Each row is followed by its class.
[ 11  38 -10 -22 -17   9 -42 -17  12 -17  24 -42  69   6 -34 -10   3  49
 -20   3  27  -8  35  56 -14  13 -46  -7   0  -4  13 -36 -16  12  -1  17
  14  29]	<98>
[ 14  11 -49   2 -15 -31  53  -1 -29 -35 -12   7 -51  -3  65  11  15 -40
  10  37 -16  33 -11 -64  10  -3  13 -31 -59  -1  -6  17  12 -15   8  27
   1 -18]	<175>
[ -2  13 -12  17 -37 -50 -27  13  -7 -42  -4  14  25  38   9  11  34  52
  30  -3 -14  12 -25 -14  28  10  55   6 -31  -4   0  -7 -18 -32  21 -14
 -20   2]	<78>
[ -1  52 -14   8 -52   6  22  24 -33  27  10  -3 -61  27  67 -19 -24 -19
  -2  43 -23  37 -30  -9 -22 -11  24  55  56   2  -1  -8  16   3  25 -30
 -48   2]	<121>
[  2   2   6  -1 -15  -6  10 -10   1  -1 -12   5  -8   8   8  16   9 -13
  24   1  10   5  -9   0 -10  10  34   8   9   0  -2   9  -7  -9   9 -37
   9  13]	<110>
[ 26 -48  23 -37  25  -6  81 -11  -5  16   5  -2   2  30  32   2 -37  45
 -20  37 -21  67 -15   0 -32   5 -51 -63 -15 -43 -29 -13  38  -7  47  32
   1 -21]	<78>
[ -4   2  -1   0 -13  23 -20 -12 -13  21   9  -8   3  -6 -10   0  -8 -31
  12 -10  17 -12  -8  21 -10 -10 -31  18 -15  -2   6   6   2  -4  10  10
   9  19]	<98>
[  4  12   7   6 -12 -11 -31  19 -11  -2 -12   4  -2 -13   0  -1  -9   1
  17  35 -12  29  -8  -7 -12  -7  -1  -3  -5 -20   9  11  20   1   8  21
  -4  20]	<121>
[  9  16   5  11  -5  18   3   5   9  12  21  -4  -9   6   3  24   4 -33
  13 -13   5 -11  -7  13 -13   4 -21 -24 -12 -12   7   5  -4  -3  14   3
  -5  12]	<19>
[ 37 -21 -12 -21 -32   6  13  -6  34  48 -26  25  23  43  -8  -7 -10  51
 -24 -42  32  64  -6   3  -6   0 -47 -29  32  14  -1 -32   4   8 -22 -35
  20 -16]	<78>
[ 11  73   3 -14 -16   4  72 -46  55  33  21  53 -53 -31 -35 -22  28  20
   7  36  37 -11 -22  16  13 -34  63 -24  38  28  -6 -13  41  19  28 -52
 -23 -27]	<110>
[ 24 -24  28   9   0  17  -2 -37  34 -29 -27  23 -14  82  12 -10 -49 -50
  39  35   9 -51 -22 -25  33  -2  15  17  15  12 -45 -11   4 -75  -4 -20
  -9   8]	<77>
[ -9   9  -7   0 -33 -13  30   5  -1  -6 -10   0  -7 -10  -4  14  21 -11
  19  20   8 -10   3  27  -2  25  26 -16  -1  -7  -9  14  -9 -16 -31 -31
  12  34]	<19>
[ 14  13 -38   4  -6 -18 -27 -12  11  10  25  17  31 -36  22 -20  38  30
 -63  21  -3   9 -13 -20  -4 -22 -22 -22  50   7  17  -2 -38  40 -19   0
 -34  -4]	<78>
[-19  65 -16 -22 -19  -8 -24   0  39  45  35 -46  64  -4 -24  20 -30   4
 -19  -3 -14   6  35 -12  12   8 -25  17  22  19   9 -47   0  44   4  17
 -12 -26]	<173>
[  0 -11   7  16  -9  -1 -37  14  -8   0  -1   6 -13  -8  20  -6 -10  21
  15  28   8  14  -8 -30   3  -9  -3   2   3 -11  14  16  24  11  -1   2
   5  13]	<110>
[ -5 -15   1   6 -26   2  23 -25  -1  20   0  -1  24   2 -10  25 -19  10
  15  -7 -23 -13  -5   8  21  25  13  25  24 -12 -16  18 -18 -16 -13  -7
   2   1]	<173>
[-14  26 -33 -19   9 -19  12 -16  26  -3   0 -31  38  -7   5 -16  -1 -18
 -47  13 -23   0   2  -3 -48 -34  -3  -5  19  17  24 -44  10   6 -17  31
 -34  19]	<77>
[ -8  16   9  12 -28  -6 -13  11  27   0   1  -7  22  -6 -15  13   0  13
  12   7 -15 -18  -9  19  22  11  30  10  15  -8  11  26 -18 -12   6 -22
 -23  -5]	<173>
[ 16  24 -26 -50   9 -13  43 -19  19 -35  29  13   8  -7  23   9  34  78
  54   3 -12 -29  -3  18  33  31  16 -75  -3  28 -13   5   8  -5   2  -1
  24 -13]	<173>
[  5  -5  -4  10 -10 -11 -11  16  -5  -7  10   8   3  -2  20   0  -3   6
  20  26 -15  18  -2 -15   0   8 -17 -10  -1 -26  -2   6   1   6  12  13
   8  14]	<175>
[  0 -29   3   8  -2 -21 -14   7 -25   9 -13  19 -12  -3 -17   9 -12  23
  19 -13 -22  -1 -26  29   2  21  -5  15   8 -10  -3  19 -13 -23 -19   0
   8  -1]	<121>
[ 73  76  20   8 -54  43   1 -19  61  -5 -20   5 -29  14  -8  13 -60 -41
 -20  36  -6  26  64  10  83 -19  51  -4  30  -3  28   7  38   8   5  -1
 -16   5]	<121>
[ -9   9  -4 -11  20  -1  18   0 -26   9 -12   7 -18 -15 -17   3  17 -25
   1 -10  -8   1   9  28 -10 -18  11   8   4  21  -7 -23   1   2  23  -7
   0  14]	<78>
[-22  26 -22  14 -10 -11 -79  28 -15 -71 -10  -1  37  53  -7  -5  -6 -13
  41 -17 -16 -17 -53 -54  23  32  17  29 -50 -33  -2 -22 -25 -59 -26  19
  -6  14]	<98>
[ 13 114 -21  12  13 -10 -23  42  40 -10  25 -23  39  -4  14   7 -21  26
 -62  -7 -14  37  10   8  -8  32  49   6  37  38 -23 -54 -26  50  -8 -24
 -23 -21]	<121>
[ -1 -37  -1 -23   3  16  -7   5  -7  11  -1  -6  -2 -22   4  -1  13 -26
   0  -1  16  11   5  26 -12 -14 -18   4 -17  -1  25  -7   0  16   7  -9
  -6  11]	<98>
[  2  -8 -18 -16  12  26  -8  -1 -15  -5   1  -7 -23 -11  20 -16   5 -10
  15   4   2   5 -13  22  18 -18   3  -4  -7  18  -7  23   5  30   4  -2
  -1   5]	<110>
[  8  18   0   5 -24  12  20 -15  -3  12  13   6  20  -1 -36  14   6  20
   3   9  -9 -10  17  30  27  12  10   9  22 -27   3  -9 -23 -14 -10 -24
  -4   3]	<173>
[  1  14  12  18  -9 -13 -11  25 -18   6  -5   8 -23  -7  13  15  -3  12
  13  32  -9  20   6 -15 -13   9   8 -17  -4 -16   7   3  17   3  -1  -2
   7  22]	<19>
[  6  14   9   2  -5  -9 -54 -23  -1  18   0  43  55  -6   1  -5   8  14
   5  13   8   1 -34 -22  15 -26  19  21 -48  54  32 -17  10 -10  14 -26
 -56   0]	<173>
[-15  -9   3  -3  -5 -12 -21  26   0  -8 -12   9 -18   7  12  -4  -6  -3
  20  20   2  17 -10 -27  -6   2  -8  -8   1 -18   2   1  18  -7   1  -5
  17   8]	<110>
[ -7  -3 -11  23 -31 -18 -18  13   5   6 -20  15  -1 -21 -36  12 -22   2
  25  24 -15 -24 -25  38  11  21  25  21  -1  -1   4   0  -9 -40 -12  -3
  14  14]	<98>
[ -6 -10  -2  -6   5 -13 -26  19 -19  -4  -8   9 -15  -3  12   0  -1   8
  21  22 -11  16  -9 -18  -7   8 -17  -8  -2 -12  19   9  10   1   7   4
  15   3]	<110>
[ 20  13 -25 -18 -13  26  -7  10  28 -56 -12  23  -3  42  48 -10 -17 -12
  26 -25  -1 -17 -47  30  45  18  20  -6  -2  44 -20  -6  -9 -42  -6 -32
  14  -8]	<110>
[  0  -3  -2  -8  -3   4 -20  11 -21   6 -10 -13 -31   1   5  -2  22 -17
  15 -16   2  -7  11   8   9 -18  -2  14   9  19  31  19  -1  12  18 -11
 -18   2]	<78>
[-24  67 -10  -7  -5 -52  -7  25 -19 -19 -27  25 -23  -1 -31  -8  21   1
  14 -30  -5   8 -38  13 -11   4  54  -3 -24   1 -10   5  -5 -42 -32 -38
   9  -5]	<121>
[ 10 -20  11  -4 -14 -20 -28 -45 -23   9 -21   4  10  -8 -41  14 -11  -4
   8   8 -16  -8   0  -1  -2  -4   8  13   5 -47  21  18 -20 -22 -18  14
   8  16]	<98>
[  7  -8   6  -9  10  20 -24 -11 -32  -8  -3  -5 -23 -27   2 -19   8   0
  -6   8  21  -7   5  15   5 -21  -6  20 -13   5  22  11   5  12  -4  -3
  -4  -1]	<98>
[ -4  15  -9   3  20  14  -6  16 -10   7   4   3 -61 -16  23   2  23 -30
   0 -10  -1 -10   4  18  -8 -29  23  -9  -1  43   0  -3   4  36  19 -15
 -32  14]	<19>
[-11  10  13  15   0   0 -14  17  -2  -7   8  -5  -8  -6  -4   8  -7  12
  13  41 -16 -11  20 -23  13   3  -3  -3  12 -27  -6   0   9  -3  15  12
  -4   6]	<173>
[ 26 -33 -30  -8 -11 -10  97  -3   5  33 -58  40 -55 -19 -19  12  25 -10
   3  50 -31  67 -49  38 -36 -16  60 -60 -13 -17   6   2   6  -2  11 -27
 -40   5]	<19>
[ -5  -7   4  20   9   0 -37  31   2 -23 -17   5   3  -4  11 -13   3   2
  12  41 -18  20   8 -27  -5 -16   2   5  17 -14  15  -6  19   3   5  21
  10  15]	<77>
[ 46  38 -17 -19 -16  47  11  28  27 -18 -11 -21  26  43  41  -6 -21  62
  83 -39 -23  53 -85  22 -23  35  21 -15  11   9  26  16  24   9  45   1
   0 -24]	<175>
[ -2  -2   0   3  -3  -5  -7  13 -11 -13  -5   3   3 -14  13  -3  10  -8
  29  26   4  21   0 -28 -13   3 -11  -3  -7 -16  -7   1  10  10   8   7
  20  15]	<175>
[ 19  12 -19 -22 -41 -37  40 -65   8   5  83  40  29   9  29 -14  61  31
  16  40  -7 -31 -33 -10  10 -38 -10 -42 -18 -28  69   4   7 -39   9  -2
 -59   3]	<77>
[  2   6  -7   4 -15  14 -22 -14 -16  15  11   1  -4  -2 -10   0  -2 -19
   4  -6   9  -7  -1  20  -1 -14 -23  11 -13  -7   2   0  -8  -2  15  11
   7  18]	<98>
[ 16 -25  -7 -10 -40 -11 -12   8  24  15 -11 -10 -22   4   6  26   1 -22
  26  -8  -6  -2   3  30  20 -14  33  -6  18 -10  41  22 -16   1 -11 -43
  -9   4]	<110>
[  6  18   3  -7 -21 -11 -29  15   9 -13  -6   0 -24  12   2  24   1 -42
  39  23 -31   3  12 -28  79   7  23 -30  -8 -46 -12  70 -33  -4   4 -13
  15 -35]	<173>
[-26  38   3 -10 -21 -10  31   7   6  21  11  11  -1  26 -17 -44  58  22
   0   2  42  56  -4 -27 -29 -24 -13 -31 -29 -28  25  27  37  15   4 -27
 -15  10]	<77>
[ 16   2   4  -7  -4  11  22 -20  15  14  22   7  22   4   7   7  -3 -28
  20  -8   5  -3 -15   1 -18   7 -32 -13 -11  -7  12   2   3  -7  20   3
  -7  14]	<175>
[  2  27   2  22 -14 -16 -30  21  -4   0   1   4   4 -19   0   6 -15   9
   9  33  -5  10  -5 -11  -4  20 -20   3  -1  -4   8  16  14  -6   2  27
   9   5]	<121>
[ -2  16  -9 -40  18  19 -34  18  14  21  10  -9  51  10 -18  -6  -1  -5
  19  -7  -5  33 -10  20  -1 -11   7 -23 -29  17   2 -55   9  46 -15 -13
 -28  28]	<19>
[-12 -22  -1  13 -23 -32 -36  -6 -18  -6 -11  -3   7  -3  -8  15   7   5
   8  -8   2 -24 -13   8 -23  14  -1  26  10 -18   6   5 -35 -32 -14  -8
  15  13]	<98>
[-12  16  12  12  -8   4 -14   8 -10  -2  10   4  11 -17  -1   2  -6  10
   2  33 -14  -2   7 -31  23  10  -7  12  14 -29   1  14   1  -4  -1   6
   1  -6]	<173>
[  3   7   0  16 -11  14  -3  -9  14  16  25   4  21  16   5  -2   0 -17
   5  -5   2  -1  -4  -3   0 -19 -25  10   1  -5  17  -1   7  -9  12  11
  -5   3]	<77>
[ -4  21   2  10  -4 -19  -6   7 -13 -10  -2   0  -5 -10  17  -6   1  10
  -7  40 -12  14  33 -18  -6 -12  -1  -2  14  -8  13   5  21  -4  -1  18
  27  10]	<77>
[  9  19  39 -44 -18  15  28  -3  -4  -1  13  17  46   0  -5  -1 -26  29
   4   8   0  47  17  33  68  18 -10  -6 -25 -35 -28  10  15 -15  -5 -31
  53 -48]	<173>
[ 33 -70  -9 -26 -30 -13  21  -9   7 -12 -33  14  -2  34  -6  31  -7  -8
  31  15 -33   6  22  13  57  31   3  -9  29 -28  16 -12 -29 -35 -18 -15
  13  -3]	<78>
[ 12 -13 -11  31 -23  -2   2  -5  31  12 -14   2 -11  18 -11  10  -5 -13
   2  -1 -11   5  12 -16  13 -21  20  -1  20 -17  19  10   1  -6 -17   6
  -8  10]	<77>
[  0 -18 -14   6 -27 -19   7   4  -8 -12  -4  12 -23  -8   1  19   7  15
  17  -6 -24 -22  -8  32  13   0  22  -8   9 -12   7  -6  -8 -28 -29  -3
   3  19]	<19>
[  8 -11 -27   4 -32  14  27 -59 -40   6   2  26  -1 -29   3   9  29 -38
  50  67 -21  12 -30  -4  45 -19  47  20 -36   4 -28  20  -1  18  27  28
 -24  15]	<19>
[ -8   1  10   1 -15 -17 -30   6 -25  -3  -8  -9 -14 -12  -1   1  -4  12
  11  31   4  10  16   3 -13  -5  -5  11  -9 -17   4   1  10  -2  17  11
  22  15]	<98>
[  1 -21   4  -3  -5   7   4 -16  16   9   1  20  15  -8 -24   6  -3 -15
   4 -11  -3  -5  -7  16  19   5  15  -9  11 -26   3  18 -12  -3 -30 -23
   5  27]	<110>
[ -4   1  10  13  -1  -9 -13  25 -14  -9  -9   0  -3   0  21  13  -7   2
   8  24 -12  12  16 -39  -8  23 -20   8  23  -6   7  -4  13  -5  19  20
  18  13]	<78>
[  1  16   3   4 -18  24   9 -14  12  18  35   0  23   7   2  16   7   0
  18 -19   1 -16 -11  -3   2   1 -24   5  13 -12   7  -2  -6  -8  24  -1
 -11  -7]	<173>
[ 49 -12 -11   3  -7  24  -9 -47 -21  10  15  -8 -26 -13  11  -1 -20 -15
  21  55   8  -4  51 -31  87 -18  -1   2 -40  20  25  32  23  48  -8  31
 -26   0]	<175>
[  2   2  -6  12 -13 -14  -6  23 -12  -2  -9   0 -22  -4  14   7  -2 -14
  31  18 -14  16  -3 -15 -17  -4  -4  -8  -4 -20  10   7   9  -3  15   9
   9  20]	<175>
[-10   4 -35   3 -11  -8  15   7  67 -18  35 -10  46   0  51  -2  23  -7
 -20 -22  -6 -10 -25   8   1 -22  41   1  11  42  -6 -29 -12  16  -3 -13
 -42  -2]	<77>
